[127 132 104 109 152] -> 152, 127

[[124 130 129 132 113]
 [104 127 143 145 131]] -> 113, 104

[[103 151 132 119 128 115 142]
 [136 117 132 130 143 134 134]] -> 142, 136

[106 124 128 118] -> 118, 106

[[119 125 122 123]
 [127 135 121 137]
 [132 152 119 144]] -> 123, 132

[136 137 126 132 110 106 135] -> 135, 136

[136 142 145 130 153 111 125] -> 125, 136

[114 100 137 151 106 105] -> 105, 114

[[124 115 112 139]
 [153 115 128 141]
 [125 107 140 146]] -> 139, 125

[136 129 145 149 147] -> 147, 136
---
[129 135 137 141 104] --> 137, 141

[127 106 134 119 143 131 106] --> 119, 143

[151 138 129 137 129 110 127] --> 137, 151

[126 122 143 113 155] --> 143, 155

[136 132 139 140 102] --> 139, 140

[134 143 151 114 123 125 115] --> 114, 151

[[150 128 138 153 145 148 147]
 [152 128 137 156 141 150 148]
 [143 118 135 143 129 142 138]] --> 156, 156

[134 140 129 150 126 132 128] --> 150, 150

[145 127 140  98 148 111 137] --> 98, 148
---
[125 118 120 136 121 116 155] >> 125
[144 148 122 117 135 103 104] >> 144
[135 134 115 100 125 149] >> 135
[137 112 143 100 106 153 103] >> 137
[142 120 145 128 158] >> 142
[102 145 125 153] >> 102
---
[157 157 118 138]
138
[140 150 130 129 126]
126
[129 129 124 158 130]
130
[109 143 136 150 145]
145
[143 113 126 153]
153
[146 103 155 127]
127
[120 105 117 125 111 130]
130
---
Q: ((120, 117, 147, 122, 152, 140, 112), (115, 136, 141, 100, 135, 118, 107), (122, 124, 149, 98, 110, 130, 107))
A: 135
Q: ((122, 135, 127, 152, 129), (120, 126, 131, 136, 127))
A: 131
Q: ((121, 135, 115, 131), (103, 138, 125, 109))
A: 138
Q: ((119, 128, 120, 149, 130), (130, 128, 131, 110, 127), (141, 127, 129, 135, 129))
A: 131
Q: ((144, 117, 137, 141, 133, 136, 123), (127, 120, 124, 137, 139, 136, 122), (125, 150, 124, 111, 113, 108, 116))
A: 139
Q: ((120, 127, 124, 127, 103, 134), (115, 136, 109, 124, 142, 118), (129, 139, 112, 138, 123, 135))
A: 124
Q: ((132, 146, 130, 136, 143, 105), (108, 131, 135, 143, 109, 113))
A: 143
Q: ((140, 140, 130, 133, 126), (130, 146, 141, 155, 116), (149, 140, 132, 140, 134))
A: 141
Q: ((127, 126, 128, 130, 109, 127, 127), (129, 128, 127, 128, 152, 129, 129), (129, 127, 127, 129, 153, 128, 127))
A: 152
---
((138, 128, 118, 114), (145, 141, 157, 130), (117, 123, 142, 142)) Out: 118
((113, 119, 138, 139, 120, 127, 136), (131, 152, 134, 134, 129, 130, 122), (113, 132, 136, 128, 134, 118, 136)) Out: 138
((106, 130, 128, 131, 120, 139), (105, 133, 124, 141, 100, 132), (136, 111, 154, 111, 140, 120)) Out: 128
((130, 129, 123, 136, 136), (124, 139, 151, 119, 122), (123, 138, 151, 118, 123)) Out: 123
((134, 132, 134, 124), (136, 132, 129, 125), (158, 111, 129, 153)) Out: 134
((103, 110, 118, 140, 133), (124, 129, 141, 115, 123), (110, 118, 121, 143, 129)) Out: 118
((99, 112, 131, 128, 152, 125), (126, 106, 137, 132, 127, 154), (114, 141, 114, 124, 145, 137)) Out: 131
((118, 125, 132, 128, 149), (123, 121, 132, 120, 120), (120, 138, 132, 127, 128)) Out: 132
---
array([[153, 148, 112, 132],
       [157, 154, 143, 121],
       [111, 108, 143, 104]]) → 153

array([[143, 153, 139, 154, 126],
       [108, 131, 108, 109, 105],
       [130, 147, 107, 149, 107]]) → 143

array([[127, 122, 138, 124],
       [118, 123, 106, 121],
       [119, 129, 125, 108]]) → 127

array([[125, 103, 139, 153, 140],
       [107, 152, 135, 111, 153],
       [153, 120, 115, 107, 111]]) → 125

array([[120, 146, 144, 137, 125, 131],
       [116, 104, 153, 119, 124, 135],
       [136, 154, 112, 148, 127, 134]]) → 120

array([[137, 134, 115, 152, 147],
       [127, 131, 141, 124, 130],
       [125, 140, 113, 114, 139]]) → 137

array([[138, 146, 126, 125, 121, 142, 114],
       [139, 125, 116, 150, 124, 127, 125],
       [129, 113, 132, 134, 131, 137, 117]]) → 138

array([[137, 134, 118, 101],
       [119, 137, 129, 133],
       [128, 142, 134, 137]]) → 137

array([[143, 130, 128, 118, 131, 118],
       [106, 121, 143, 144, 126, 105],
       [145, 139, 128, 122, 132, 145]]) → 143
---
136,116,124,111,107,151 value 107
151,99,149,144,138,147 value 138
118,116,116,152,132,127 value 132
128,156,133,118,131,116 value 131
143,158,123,135,145,140 value 145
145,139,98,136,122,129 value 122
112,116,108,103,153,140 value 153
141,143,110,144,151,152 value 151
---
[[145 148 145 135 124 119]
 [137 144 145 132 128 125]
 [137 143 143 151 111 137]] --> 145

[[115 135 129 108 134 145 147]
 [142 110 145 134 114 142 132]
 [114 133 112 129 130 135 154]] --> 129

[[126 130 129 120 137 124]
 [137 135 139 126 126 140]
 [143 144 141 134 156 145]] --> 129

[[118 131 135 152 113]
 [117 123 126 126 117]
 [113 130 137 152 112]] --> 135

[[114 144 108 127 122]
 [135 133 130 128 132]
 [132 149 116 127 137]] --> 108

[[124 136 149 143 113 140]
 [128 142 115 120 141 135]
 [121 143 117 103 143 142]] --> 149
---
[[135 141 107 124]
 [154 152 111 154]
 [136 138 103 121]] --> 124

[147 150 127 118 147 104] --> 118

[129 152 158 148 131 144 109] --> 148

[117 120 155 138 124 109] --> 138

[149 133 144 157] --> 157

[126 129 106 140] --> 140

[[125 117 151 149 143 120 134]
 [132 136 103 141 104 137 125]
 [145 102 123 141 115 116 124]] --> 149

[158 132 156 132] --> 132

[115 141 123 107] --> 107

[129 123 138 115 153] --> 115
---
145,126,156,109,142
143,136,142,126,136
⇒ 109

116,126,141,135,156 ⇒ 135

137,113,125,140,126
110,118,123,125,115
111,108,124,105,148
⇒ 140

157,129,118,134,140 ⇒ 134

148,143,134,157,119 ⇒ 157

102,136,107,111,157 ⇒ 111
---
[[129 122 126 145 137 140]
 [115 146 147 132 109 139]
 [138 126 118 155 140 131]] 131

[[118 129 126 117 113 150]
 [126 138 133 123 117 150]
 [124 137 130 118 116 150]] 150

[[123 119 125 129 125 103]
 [137 122 125 123 125 112]
 [128 132 129 123 133 125]] 125

[[125 121 129 123 103]
 [122 123 131 123 102]
 [129 129 121 128 145]] 145

[[125 117 151 121 138]
 [126 115 150 123 136]
 [123 127 100 148 117]] 117

[[120 138 133 150 132]
 [132 129 135 110 115]
 [123 122 146 119 123]] 123
